Below are the code and all the weights of a small trained network. Each question names an input and a target symbol and asks about switching units off, where a switched-off unit gives its printed mean instead of its output.

import numpy as np


def w(rows, s, z=0):
    codes = np.array(rows[::2]) - 128.0
    scale = np.full(codes.shape[1], s)
    scale[-1] = z or s
    return codes * scale


def norm(h):
    return h / np.sqrt((h * h).mean(-1, keepdims=True) + 1e-5)


def f(y):
    return np.maximum(y, 0)


def softmax(a):
    e = np.exp(a - a.max(-1, keepdims=True))
    return e / e.sum(-1, keepdims=True)


def log_softmax(a):
    a = a - a.max(-1, keepdims=True)
    return a - np.log(np.exp(a).sum(-1, keepdims=True))


def net(x, mask):
    ids = ['βγεζθλμξπτ'.index(c) for c in x.split()]
    T = len(ids)
    res = E[ids] + P[:T]
    u = 0
    for l in range(3):
        q, k, v = (norm(res) @ M[l].T for M in (Q, K, V))
        z = softmax(np.where(np.tri(T) > 0, q @ k.T / 4**0.5, -1e9)) @ v
        res = res + np.where(mask[u], z, O[l][:, -1]) @ O[l][:, :-1]
        u += 1
        y = f(norm(res) @ A[l][:, :-1].T + A[l][:, -1])
        res = res + np.where(mask[u : u + 12], y, B[l][:, -1]) @ B[l][:, :-1]
        u += 12
    return log_softmax(norm(res)[-1] @ U[:, :-1].T + U[:, -1])


Q, K, V, O, A, B = {}, {}, {}, {}, {}, {}
E = w([
[214,93,173],'β',
[179,185,67],'γ',
[53,84,105],'ε',
[73,60,156],'ζ',
[253,154,143],'θ',
[225,117,86],'λ',
[247,152,147],'μ',
[134,56,87],'ξ',
[234,147,197],'π',
[107,151,140],'τ',
],0.011)
P = w([
[254,53,4],'0',
[90,201,171],'1',
[183,53,73],'2',
[93,201,168],'3',
[171,55,101],'4',
[93,200,166],'5',
[161,66,117],'6',
[93,200,164],'7',
[162,55,128],'8',
[176,53,225],'9',
[184,167,139],'10',
[92,198,162],'11',
[148,94,131],'12',
],0.008)
Q[0] = w([
[99,228,103],'L0H1',
[113,2,82],'L0H1',
[40,229,163],'L0H1',
[176,56,229],'L0H1',
],0.0071)
K[0] = w([
[254,148,194],'L0H1',
[12,59,215],'L0H1',
[108,100,239],'L0H1',
[229,65,229],'L0H1',
],0.0065)
V[0] = w([
[2,143,189],'L0H1',
[168,218,128],'L0H1',
[203,192,35],'L0H1',
[38,14,128],'L0H1',
],0.0067)
O[0] = w([
[87,165,117,2],'L0H1',
[48,15,254,146],'L0H1',
[160,149,80,181],'L0H1',
[128,39,173,66],'L0H1',
],0.0072,0.0057)
A[0] = w([
[117,145,63,71],'L0N1',
[163,202,61,179],'L0N2',
[253,110,218,213],'L0N3',
[80,107,163,250],'L0N4',
[167,168,89,234],'L0N5',
[141,129,202,113],'L0N6',
[101,186,105,155],'L0N7',
[33,160,143,22],'L0N8',
[91,74,36,153],'L0N9',
[154,121,161,175],'L0N10',
[193,153,138,125],'L0N11',
[95,190,132,26],'L0N12',
],0.011,0.0022)
B[0] = w([
[154,151,189,132],'L0N1',
[45,129,110,157],'L0N2',
[147,79,128,252],'L0N3',
[125,29,120,141],'L0N4',
[132,113,178,167],'L0N5',
[170,117,125,158],'L0N6',
[132,113,36,135],'L0N7',
[135,123,182,137],'L0N8',
[255,89,109,144],'L0N9',
[151,72,89,161],'L0N10',
[161,120,173,180],'L0N11',
[161,178,109,133],'L0N12',
],0.0089,0.015)
Q[1] = w([
[107,222,50],'L1H1',
[119,162,170],'L1H1',
[6,161,114],'L1H1',
[102,226,180],'L1H1',
],0.013)
K[1] = w([
[52,164,111],'L1H1',
[74,62,112],'L1H1',
[4,255,45],'L1H1',
[53,229,225],'L1H1',
],0.008)
V[1] = w([
[251,249,117],'L1H1',
[16,107,113],'L1H1',
[249,74,87],'L1H1',
[3,125,144],'L1H1',
],0.0069)
O[1] = w([
[211,85,131,161],'L1H1',
[254,79,173,45],'L1H1',
[85,152,72,255],'L1H1',
[201,109,60,27],'L1H1',
],0.0084,0.0099)
A[1] = w([
[164,121,73,143],'L1N1',
[78,195,102,135],'L1N2',
[113,102,29,142],'L1N3',
[123,247,149,132],'L1N4',
[85,166,192,109],'L1N5',
[127,107,91,151],'L1N6',
[158,176,130,83],'L1N7',
[185,81,82,179],'L1N8',
[129,98,43,253],'L1N9',
[120,51,124,94],'L1N10',
[81,209,131,54],'L1N11',
[160,74,132,95],'L1N12',
],0.015,0.0045)
B[1] = w([
[175,170,169,172],'L1N1',
[149,116,177,144],'L1N2',
[72,214,138,193],'L1N3',
[94,185,35,139],'L1N4',
[117,43,146,166],'L1N5',
[1,153,206,171],'L1N6',
[136,176,112,133],'L1N7',
[156,202,198,254],'L1N8',
[77,168,157,230],'L1N9',
[149,149,96,236],'L1N10',
[107,126,184,137],'L1N11',
[119,146,146,222],'L1N12',
],0.0085,0.0087)
Q[2] = w([
[101,134,73],'L2H1',
[26,141,146],'L2H1',
[213,160,167],'L2H1',
[147,248,61],'L2H1',
],0.011)
K[2] = w([
[113,235,51],'L2H1',
[45,91,85],'L2H1',
[246,122,104],'L2H1',
[101,177,102],'L2H1',
],0.013)
V[2] = w([
[112,100,138],'L2H1',
[103,124,254],'L2H1',
[50,141,219],'L2H1',
[111,182,248],'L2H1',
],0.0063)
O[2] = w([
[2,188,20,139],'L2H1',
[100,45,67,253],'L2H1',
[14,96,145,228],'L2H1',
[167,215,97,249],'L2H1',
],0.0049,0.0067)
A[2] = w([
[183,63,89,5],'L2N1',
[170,28,161,201],'L2N2',
[99,191,74,120],'L2N3',
[191,198,48,59],'L2N4',
[100,149,151,54],'L2N5',
[69,131,205,146],'L2N6',
[22,70,138,130],'L2N7',
[35,92,140,128],'L2N8',
[87,141,164,155],'L2N9',
[144,49,10,110],'L2N10',
[180,115,238,184],'L2N11',
[138,148,65,114],'L2N12',
],0.012,0.0028)
B[2] = w([
[194,183,18,128],'L2N1',
[136,126,83,194],'L2N2',
[117,101,72,158],'L2N3',
[153,89,136,137],'L2N4',
[131,142,140,156],'L2N5',
[112,136,61,247],'L2N6',
[179,145,145,217],'L2N7',
[171,123,157,207],'L2N8',
[113,122,117,198],'L2N9',
[118,124,253,132],'L2N10',
[92,127,124,254],'L2N11',
[138,136,107,130],'L2N12',
],0.014,0.0091)
U = w([
[191,66,27,185],'β',
[214,191,53,57],'γ',
[198,175,194,85],'ε',
[93,100,237,39],'ζ',
[57,125,135,155],'θ',
[110,226,139,132],'λ',
[70,82,25,135],'μ',
[165,86,170,228],'ξ',
[67,4,186,38],'π',
[172,76,173,252],'τ',
],0.018,0.0042)

Each question gives the input, a string of symbols that net reads in full, and the target symbol t.
The units are the heads (4 rows each of Q, K, V and O) and the neurons (one row each of A and B). Each row of codes is followed by its name. A weight is (code - 128) times the scale printed after its matrix; where a second scale follows, it is the last column's (O, A, B and U).
mask holds one flag per unit, layer by layer, with each layer's heads first. A switched-off unit (its flag False) gives its mean, the last column of its rows in O or B, instead of its output. The means were averaged over made-up inputs and are rounded, as every weight is.
A unit's drop is (log p(t) with every unit on - log p(t) with that unit switched off) / (log p(t) with every unit on - log p(t) with every unit switched off).
The circuit of an input: a set's keep is (log p(t) with only the set's units on - log p(t) with every unit switched off) / (log p(t) with every unit on - log p(t) with every unit switched off). Starting from the 12 units with the biggest drops (on a tie, the unit counted first), units are removed one at a time, each time the one whose removal leaves the highest keep (on an exact tie, the one counted first), for as long as the keep stays at least 0.8.
units of the circuit, in order: the units of the circuit, biggest drop first
unit that matters most: the unit with the biggest drop
top k neurons: the k neurons with the biggest drops, biggest first
top k neurons in layer l: the k neurons of layer l with the biggest drops, biggest first
drop of u: that unit's drop, to one decimal
input τ λ β ζ π ζ π β β θ β, target θ: units of the circuit, in order -> (L2N7)
input ε π π γ γ β ζ, target λ: top 2 neurons -> (L0N9, L2N7)
input τ π γ π π ζ ξ ξ ε ξ β β π, target μ: units of the circuit, in order -> (L2N11, L2N2, L1N3, L1N9)
input π μ ξ θ β λ π ζ μ, target θ: top 2 neurons -> (L2N7, L2N11)
input π β μ λ τ π τ β μ, target θ: top 4 neurons -> (L2N7, L2N11, L0N9, L2N8)
input π π ζ θ β τ γ ζ ζ μ θ, target θ: top 4 neurons in layer 0 -> (L0N2, L0N9, L0N5, L0N3)
input β ζ π λ ζ θ ε μ τ ε β π, target β: top 2 neurons -> (L1N8, L0N3)
input ξ ξ ξ β τ θ μ λ π ζ γ ζ γ, target θ: top 2 neurons -> (L0N2, L1N11)
input β ζ β π π, target θ: top 4 neurons in layer 2 -> (L2N11, L2N7, L2N3, L2N6)
input τ μ β γ, target γ: top 3 neurons -> (L0N3, L0N2, L1N4)
input θ β ζ τ, target ε: top 2 neurons -> (L0N11, L0N9)
input π μ ξ θ, target τ: top 2 neurons in layer 1 -> (L1N5, L1N8)
input τ ζ β λ, target ζ: top 4 neurons in layer 0 -> (L0N2, L0N5, L0N11, L0N8)
input γ μ γ β ξ γ μ ξ τ ζ λ μ, target τ: top 2 neurons -> (L1N8, L1N5)
input π θ β π π γ, target γ: unit that matters most -> L1H1
input π μ β τ, target ε: top 2 neurons -> (L0N11, L0N3)
input τ π γ β ξ β π, target θ: top 2 neurons -> (L2N11, L2N7)
input β β β π ζ ε π π θ ξ θ, target θ: top 4 neurons in layer 0 -> (L0N9, L0N2, L0N5, L0N3)
input θ γ τ τ ζ ζ β ζ, target π: top 2 neurons -> (L0N4, L0N8)
input π τ ε, target λ: unit that matters most -> L0N9
input β π τ ζ π ε μ β, target μ: top 2 neurons -> (L0N2, L0N3)
input λ μ π τ ξ π π π μ μ, target τ: top 2 neurons in layer 0 -> (L0N2, L0N11)
input μ μ π μ γ β τ π π π β π β, target μ: top 2 neurons -> (L0N2, L1N3)
input θ β μ τ β, target θ: top 2 neurons in layer 0 -> (L0N2, L0N3)
input λ τ π γ μ π ε π π, target μ: top 2 neurons in layer 0 -> (L0N9, L0N3)
input θ π β, target λ: drop of L0N6 -> 0.0
input ε ζ ξ β θ, target λ: unit that matters most -> L1N8
input τ ζ π μ τ γ μ θ τ β ξ, target λ: drop of L0N9 -> 0.2
